Below is a small trained network, with its code and all its weights. Each question gives an input and a class and asks what happens when units are switched off, that is, made to give their printed mean instead of their output.

import numpy as np


def w(rows, s, z=0):
    codes = np.array(rows[::2]) - 128.0
    scale = np.full(codes.shape[1], s)
    scale[-1] = z or s
    return codes * scale


def norm(h):
    return h / np.sqrt((h * h).mean(-1, keepdims=True) + 1e-5)


def f(y):
    return y / 2 * (1 + np.tanh(0.7978845608 * (y + 0.044715 * y**3)))


def log_softmax(a):
    a = a - a.max(-1, keepdims=True)
    return a - np.log(np.exp(a).sum(-1, keepdims=True))


def net(x, mask):
    res = np.array(x, float).reshape(1, 6) / 4 @ E
    u = 0
    for l in range(4):
        y = f(norm(res) @ A[l][:, :-1].T + A[l][:, -1])
        res = res + np.where(mask[u : u + 5], y, B[l][:, -1]) @ B[l][:, :-1]
        u += 5
    return log_softmax(norm(res)[-1] @ U[:, :-1].T + U[:, -1])


A, B = {}, {}
E = w([
[81,162,120,35,245],'x0',
[126,127,127,131,123],'x1',
[5,187,227,159,109],'x2',
[155,80,202,54,86],'x3',
[156,221,100,78,67],'x4',
[60,74,72,108,80],'x5',
],0.0014)
A[0] = w([
[4,49,32,77,47,80],'L0N1',
[7,49,32,82,51,76],'L0N2',
[87,164,204,139,126,251],'L0N3',
[207,191,205,143,177,69],'L0N4',
[121,169,84,129,133,178],'L0N5',
],0.0034,0.0023)
B[0] = w([
[252,208,213,169,210,166],'L0N1',
[223,188,197,164,199,161],'L0N2',
[203,82,56,147,146,250],'L0N3',
[193,156,179,154,190,127],'L0N4',
[124,120,88,156,130,172],'L0N5',
],0.0032,0.0016)
A[1] = w([
[44,157,194,146,108,56],'L1N1',
[151,95,146,93,118,167],'L1N2',
[41,179,213,160,108,4],'L1N3',
[1,181,224,167,104,112],'L1N4',
[89,128,150,148,128,128],'L1N5',
],0.0041,0.0026)
B[1] = w([
[180,96,95,73,133,18],'L1N1',
[118,153,84,169,147,255],'L1N2',
[232,98,96,38,160,9],'L1N3',
[250,73,4,91,139,150],'L1N4',
[126,113,98,120,128,103],'L1N5',
],0.0034,0.0007)
A[2] = w([
[148,103,130,103,116,6],'L2N1',
[101,166,124,103,174,172],'L2N2',
[124,68,131,165,139,108],'L2N3',
[163,61,254,16,81,127],'L2N4',
[138,94,118,146,155,168],'L2N5',
],0.0039,0.0026)
B[2] = w([
[124,205,90,109,165,4],'L2N1',
[138,108,159,167,60,220],'L2N2',
[105,128,150,58,85,176],'L2N3',
[75,198,3,250,178,203],'L2N4',
[141,92,141,103,94,254],'L2N5',
],0.0035,0.00093)
A[3] = w([
[143,252,102,72,49,103],'L3N1',
[90,160,135,60,194,50],'L3N2',
[95,158,134,67,194,81],'L3N3',
[136,175,135,117,114,3],'L3N4',
[71,153,133,34,215,107],'L3N5',
],0.0041,0.0023)
B[3] = w([
[78,2,181,139,189,200],'L3N1',
[178,90,122,224,58,58],'L3N2',
[158,106,131,184,69,80],'L3N3',
[144,64,114,221,179,2],'L3N4',
[158,130,141,172,15,143],'L3N5',
],0.0043,0.00087)
U = w([
[154,111,154,193,2,145],'0',
[191,101,41,38,154,141],'1',
[185,177,210,164,205,125],'2',
[38,172,54,189,168,127],'3',
[55,49,199,105,169,140],'4',
[104,139,155,109,138,178],'5',
[67,190,175,33,95,18],'6',
[85,184,163,56,93,2],'7',
],0.0082,0.0081)

Each question gives the input, the list of numbers given to net, and the class t.
The units are the neurons (one row each of A and B). Each row of codes is followed by its name. A weight is (code - 128) times the scale printed after its matrix; where a second scale follows, it is the last column's (A, B and U).
mask holds one flag per neuron, layer by layer. A switched-off neuron (its flag False) gives its mean, the last column of its row in B, instead of its output. The means were averaged over made-up inputs and are rounded, as every weight is.
A unit's drop is (log p(t) with every unit on - log p(t) with that unit switched off) / (log p(t) with every unit on - log p(t) with every unit switched off).
The circuit of an input: a set's keep is (log p(t) with only the set's units on - log p(t) with every unit switched off) / (log p(t) with every unit on - log p(t) with every unit switched off). Starting from the 12 units with the biggest drops (on a tie, the unit counted first), units are removed one at a time, each time the one whose removal leaves the highest keep (on an exact tie, the one counted first), for as long as the keep stays at least 0.8.
circuit, biggest first: the units of the circuit, biggest drop first
top k neurons: the k neurons with the biggest drops, biggest first
top k neurons in layer l: the k neurons of layer l with the biggest drops, biggest first
input [2,-2,7,-7,-4,2], class 1: circuit, biggest first => [L1N4, L1N3]
input [3,-3,5,4,-2,0], class 1: circuit, biggest first => [L1N4]
input [3,-4,3,-4,6,-4], class 4: top 3 neurons => [L3N1, L2N4, L0N1]
input [7,-1,7,-7,6,2], class 0: top 4 neurons => [L3N5, L2N4, L3N2, L3N3]
input [-3,4,5,2,4,7], class 2: circuit, biggest first => [L0N1, L0N2]
input [3,-4,-5,8,3,0], class 3: circuit, biggest first => [L2N4, L1N4]
input [-2,-3,0,2,8,-7], class 4: circuit, biggest first => [L3N1, L0N1]
input [-3,-5,7,-5,8,7], class 4: top 2 neurons => [L3N1, L2N4]
input [8,-7,-3,-5,-4,1], class 0: top 2 neurons => [L3N5, L2N4]
input [0,1,7,1,5,8], class 2: top 3 neurons => [L0N1, L0N2, L0N3]
input [-4,-1,0,6,-4,5], class 3: top 3 neurons in layer 0 => [L0N4, L0N5, L0N3]
input [-1,5,7,6,-3,-7], class 1: top 2 neurons => [L1N4, L0N1]
input [3,4,-1,0,8,7], class 4: top 3 neurons => [L3N1, L0N4, L2N4]
input [8,5,7,-2,-6,-5], class 0: top 2 neurons => [L3N5, L3N2]
input [8,3,0,-7,-4,-1], class 0: circuit, biggest first => [L3N5, L2N4, L3N2, L3N3]
input [0,5,3,-4,7,2], class 4: circuit, biggest first => [L3N1]
input [5,2,-4,-1,3,3], class 0: top 3 neurons => [L2N4, L3N5, L3N2]
input [-6,7,4,8,-5,0], class 3: top 2 neurons in layer 2 => [L2N4, L2N2]
input [5,4,-5,-5,-1,1], class 0: top 2 neurons in layer 1 => [L1N4, L1N2]
input [7,-5,-5,-2,7,4], class 0: top 2 neurons in layer 3 => [L3N5, L3N2]
input [-3,6,-3,-2,-8,8], class 2: top 3 neurons => [L0N1, L0N2, L3N1]
input [8,-5,-1,8,-1,-8], class 0: top 2 neurons in layer 0 => [L0N1, L0N2]
input [7,-3,-1,-3,8,-4], class 4: top 2 neurons => [L3N1, L2N2]
input [-4,-8,-2,4,8,-3], class 4: top neuron => [L3N1]
input [-4,-2,6,0,4,8], class 2: top 3 neurons => [L0N1, L0N2, L0N3]
input [7,-5,-7,-3,5,0], class 0: top 3 neurons => [L3N5, L0N3, L1N4]
input [0,7,4,7,7,0], class 3: top neuron in layer 0 => [L0N3]
